Here is a tiny trained network, its code and every weight. The questions are about switching its units off for an input and a class, where a switched-off unit gives its printed mean instead of its output.

import numpy as np


def w(rows, s, z=0):
    codes = np.array(rows[::2]) - 128.0
    scale = np.full(codes.shape[1], s)
    scale[-1] = z or s
    return codes * scale


def f(y):
    return np.maximum(y, 0)


def log_softmax(a):
    a = a - a.max(-1, keepdims=True)
    return a - np.log(np.exp(a).sum(-1, keepdims=True))


def net(x, mask):
    res = np.array(x, float).reshape(1, 2) / 4 @ E
    y = f(res @ A[0][:, :-1].T + A[0][:, -1])
    res = res + np.where(mask, y, B[0][:, -1]) @ B[0][:, :-1]
    return log_softmax(res[-1] @ U[:, :-1].T + U[:, -1])


A, B = {}, {}
E = w([
[169,171,27,84,40,95,90],'x0',
[52,109,111,111,132,57,6],'x1',
],0.012)
A[0] = w([
[185,145,34,36,96,89,96,166],'N1',
[50,75,104,143,120,84,109,86],'N2',
[145,159,84,94,37,110,99,71],'N3',
[33,118,110,122,139,61,39,170],'N4',
[131,168,119,159,105,102,155,250],'N5',
[159,165,126,143,143,229,170,76],'N6',
[201,181,54,75,54,116,148,81],'N7',
[178,126,58,142,60,136,100,103],'N8',
[194,166,162,117,80,149,216,77],'N9',
[105,50,202,171,154,179,135,75],'N10',
[199,137,97,197,112,179,185,81],'N11',
[71,58,204,151,193,129,128,103],'N12',
[92,93,148,167,145,108,169,218],'N13',
[123,197,64,103,2,113,152,143],'N14',
[73,104,183,181,139,170,126,74],'N15',
[217,165,134,141,131,200,193,103],'N16',
[192,121,113,190,88,162,190,148],'N17',
[65,96,140,150,165,53,12,119],'N18',
[28,90,100,100,158,83,70,84],'N19',
[161,119,107,124,117,203,212,124],'N20',
],0.0073,0.011)
B[0] = w([
[103,78,144,123,149,151,122,236],'N1',
[125,205,114,113,59,169,178,162],'N2',
[68,108,188,155,43,142,144,175],'N3',
[155,137,86,72,107,127,176,249],'N4',
[199,67,63,96,230,67,104,238],'N5',
[126,161,114,98,55,187,149,167],'N6',
[63,96,209,145,55,103,137,189],'N7',
[67,69,140,157,83,119,115,175],'N8',
[132,170,108,102,38,132,130,177],'N9',
[46,96,212,148,13,118,127,176],'N10',
[114,176,95,88,53,198,159,172],'N11',
[65,77,147,124,89,141,163,195],'N12',
[166,68,130,103,192,76,125,216],'N13',
[104,69,183,152,142,115,128,216],'N14',
[43,108,171,167,2,138,118,159],'N15',
[110,155,85,69,99,176,169,195],'N16',
[149,172,91,101,155,156,151,194],'N17',
[185,187,90,94,91,179,170,227],'N18',
[98,233,103,78,83,187,171,190],'N19',
[126,162,112,93,132,143,144,191],'N20',
],0.0084,0.012)
U = w([
[140,245,86,74,102,161,153,87],'0',
[64,33,222,136,103,130,143,80],'1',
[234,54,91,99,251,78,132,254],'2',
[134,236,160,206,161,111,70,58],'3',
[149,206,153,241,146,105,123,40],'4',
[139,232,170,225,150,104,92,57],'5',
[157,175,145,214,120,122,107,54],'6',
],0.013,0.0075)

Each question gives the input, the list of numbers given to net, and the class t.
The units are the neurons (one row each of A and B). Each row of codes is followed by its name. A weight is (code - 128) times the scale printed after its matrix; where a second scale follows, it is the last column's (A, B and U).
mask holds one flag per neuron, in row order. A switched-off neuron (its flag False) gives its mean, the last column of its row in B, instead of its output. The means were averaged over made-up inputs and are rounded, as every weight is.
A unit's drop is (log p(t) with every unit on - log p(t) with that unit switched off) / (log p(t) with every unit on - log p(t) with every unit switched off).
k most important neurons: the k neurons with the biggest drops, biggest first
drop of u: that unit's drop, to one decimal
input [-5,-5], class 0: most important neuron -> (N14)
input [6,5], class 1: 3 most important neurons -> (N14 N1 N3)
input [-7,-7], class 0: 2 most important neurons -> (N16 N17)
input [8,-6], class 1: 2 most important neurons -> (N7 N14)
input [8,7], class 1: 2 most important neurons -> (N14 N1)
input [7,-6], class 1: 2 most important neurons -> (N7 N14)
input [1,0], class 2: drop of N19 -> 0.0
input [3,0], class 2: drop of N10 -> 0.2
input [-4,5], class 0: drop of N18 -> 0.1
input [-3,2], class 2: drop of N3 -> 0.1
